Below is a small trained network, with its code and all its weights. Each question gives an input and a target symbol and asks what happens when units are switched off, that is, made to give their printed mean instead of their output.

import numpy as np


def w(rows, s, z=0):
    codes = np.array(rows[::2]) - 128.0
    scale = np.full(codes.shape[1], s)
    scale[-1] = z or s
    return codes * scale


def norm(h):
    return h / np.sqrt((h * h).mean(-1, keepdims=True) + 1e-5)


def f(y):
    return np.maximum(y, 0)


def softmax(a):
    e = np.exp(a - a.max(-1, keepdims=True))
    return e / e.sum(-1, keepdims=True)


def log_softmax(a):
    a = a - a.max(-1, keepdims=True)
    return a - np.log(np.exp(a).sum(-1, keepdims=True))


def net(x, mask):
    ids = ['αβγηψω'.index(c) for c in x.split()]
    T = len(ids)
    res = E[ids] + P[:T]
    r = norm(res)
    for j in range(2):
        rows = slice(2 * j, 2 * j + 2)
        q, k, v = (r @ M[0][rows].T for M in (Q, K, V))
        z = softmax(np.where(np.tri(T) > 0, q @ k.T / 2**0.5, -1e9)) @ v
        o = O[0][rows]
        res = res + np.where(mask[j], z, o[:, -1]) @ o[:, :-1]
    y = f(norm(res) @ A[0][:, :-1].T + A[0][:, -1])
    res = res + np.where(mask[2:10], y, B[0][:, -1]) @ B[0][:, :-1]
    return log_softmax(norm(res)[-1] @ U[:, :-1].T + U[:, -1])


Q, K, V, O, A, B = {}, {}, {}, {}, {}, {}
E = w([
[78,222,123,57,18,129,190],'α',
[88,243,158,12,95,172,102],'β',
[29,201,143,42,45,151,135],'γ',
[232,54,153,73,78,240,107],'η',
[40,43,254,146,51,96,127],'ψ',
[39,71,148,203,239,206,124],'ω',
],0.0089)
P = w([
[181,198,254,168,128,157,133],'0',
[157,175,216,169,150,135,122],'1',
[135,146,179,129,163,143,144],'2',
[116,123,159,117,154,154,136],'3',
[100,130,129,145,133,162,116],'4',
[105,139,104,178,109,152,82],'5',
[93,93,85,133,128,161,100],'6',
[81,47,61,84,145,151,100],'7',
[89,51,30,128,123,125,81],'8',
[95,81,150,84,111,224,85],'9',
],0.0085)
Q[0] = w([
[98,118,126,172,167,7,243],'head 1',
[167,135,131,150,191,103,131],'head 1',
[86,139,134,61,102,150,101],'head 2',
[115,149,127,124,162,46,108],'head 2',
],0.013)
K[0] = w([
[160,171,212,121,157,172,127],'head 1',
[136,190,153,126,127,118,155],'head 1',
[136,75,12,103,128,146,66],'head 2',
[141,122,242,128,92,178,169],'head 2',
],0.011)
V[0] = w([
[161,179,109,77,2,59,222],'head 1',
[208,166,99,66,167,163,83],'head 1',
[10,199,134,78,158,113,91],'head 2',
[95,203,106,114,165,91,163],'head 2',
],0.0096)
O[0] = w([
[88,83,13,136,2,166,208,88],'head 1',
[152,163,83,165,120,252,17,177],'head 1',
[103,168,141,41,232,138,105,141],'head 2',
[145,175,58,114,189,95,149,3],'head 2',
],0.0082,0.0052)
A[0] = w([
[223,141,51,81,83,103,186,104],'neuron 1',
[223,2,172,151,113,111,140,209],'neuron 2',
[102,87,58,101,130,165,81,158],'neuron 3',
[167,165,221,162,236,119,74,250],'neuron 4',
[167,196,40,121,45,128,180,180],'neuron 5',
[77,108,196,127,90,99,185,233],'neuron 6',
[108,178,144,74,188,112,82,140],'neuron 7',
[35,130,183,177,160,143,104,159],'neuron 8',
],0.0073,0.0024)
B[0] = w([
[197,69,108,170,130,84,60,144],'neuron 1',
[26,232,126,37,192,28,189,234],'neuron 2',
[197,174,151,198,163,182,190,196],'neuron 3',
[116,30,17,164,184,87,104,254],'neuron 4',
[171,108,161,167,248,116,127,181],'neuron 5',
[82,60,148,87,166,79,64,202],'neuron 6',
[90,72,132,189,120,104,170,207],'neuron 7',
[134,34,3,101,162,140,14,203],'neuron 8',
],0.0062)
U = w([
[138,235,102,50,143,161,160,2],'α',
[188,68,146,140,25,218,39,152],'β',
[174,168,74,107,211,128,62,202],'γ',
[122,117,24,169,56,100,246,133],'η',
[65,223,156,96,116,57,223,39],'ψ',
[191,120,185,63,130,2,102,128],'ω',
],0.0074,0.0019)

Each question gives the input, a string of symbols that net reads in full, and the target symbol t.
The units are the heads (2 rows each of Q, K, V and O) and the neurons (one row each of A and B). Each row of codes is followed by its name. A weight is (code - 128) times the scale printed after its matrix; where a second scale follows, it is the last column's (O, A, B and U).
mask holds one flag per unit, heads first, then neurons. A switched-off unit (its flag False) gives its mean, the last column of its rows in O or B, instead of its output. The means were averaged over made-up inputs and are rounded, as every weight is.
A unit's drop is (log p(t) with every unit on - log p(t) with that unit switched off) / (log p(t) with every unit on - log p(t) with every unit switched off).
The circuit of an input: a set's keep is (log p(t) with only the set's units on - log p(t) with every unit switched off) / (log p(t) with every unit on - log p(t) with every unit switched off). Starting from all 10 units, units are removed one at a time, each time the one whose removal leaves the highest keep (on an exact tie, the one counted first), for as long as the keep stays at least 0.8.
circuit, biggest first: the units of the circuit, biggest drop first
k most important neurons: the k neurons with the biggest drops, biggest first
heads that matter: for each layer, one digit per head in row order, 1 if its drop is at least 0.15 and else 0, layers parted by /
drop when u is switched off: that unit's drop, to one decimal
input η ω β α, target γ: circuit, biggest first : head 1; neuron 4
input α α α, target η: circuit, biggest first : head 1
input ω η β η β ψ γ β β η, target γ: heads that matter : 01
input η α α ω, target η: heads that matter : 10
input η η ψ γ, target ω: circuit, biggest first : head 1; neuron 6
input β η η β γ η γ γ η, target α: 3 most important neurons : neuron 2; neuron 4; neuron 8
input β η η η α β α γ ω ψ, target γ: 2 most important neurons : neuron 4; neuron 8
input η β ψ β, target ψ: heads that matter : 11
input γ γ γ ω β ψ β η α, target β: 2 most important neurons : neuron 2; neuron 4
input γ α α β η α γ β, target α: drop when neuron 8 is switched off : 0.1
input β η α β γ β ψ γ, target ψ: drop when neuron 4 is switched off : 0.1
input β α η η α α ψ ψ α, target ψ: drop when neuron 4 is switched off : 0.2
input β β ω β β α β β, target α: 2 most important neurons : neuron 4; neuron 8
input ω α α, target γ: circuit, biggest first : head 2
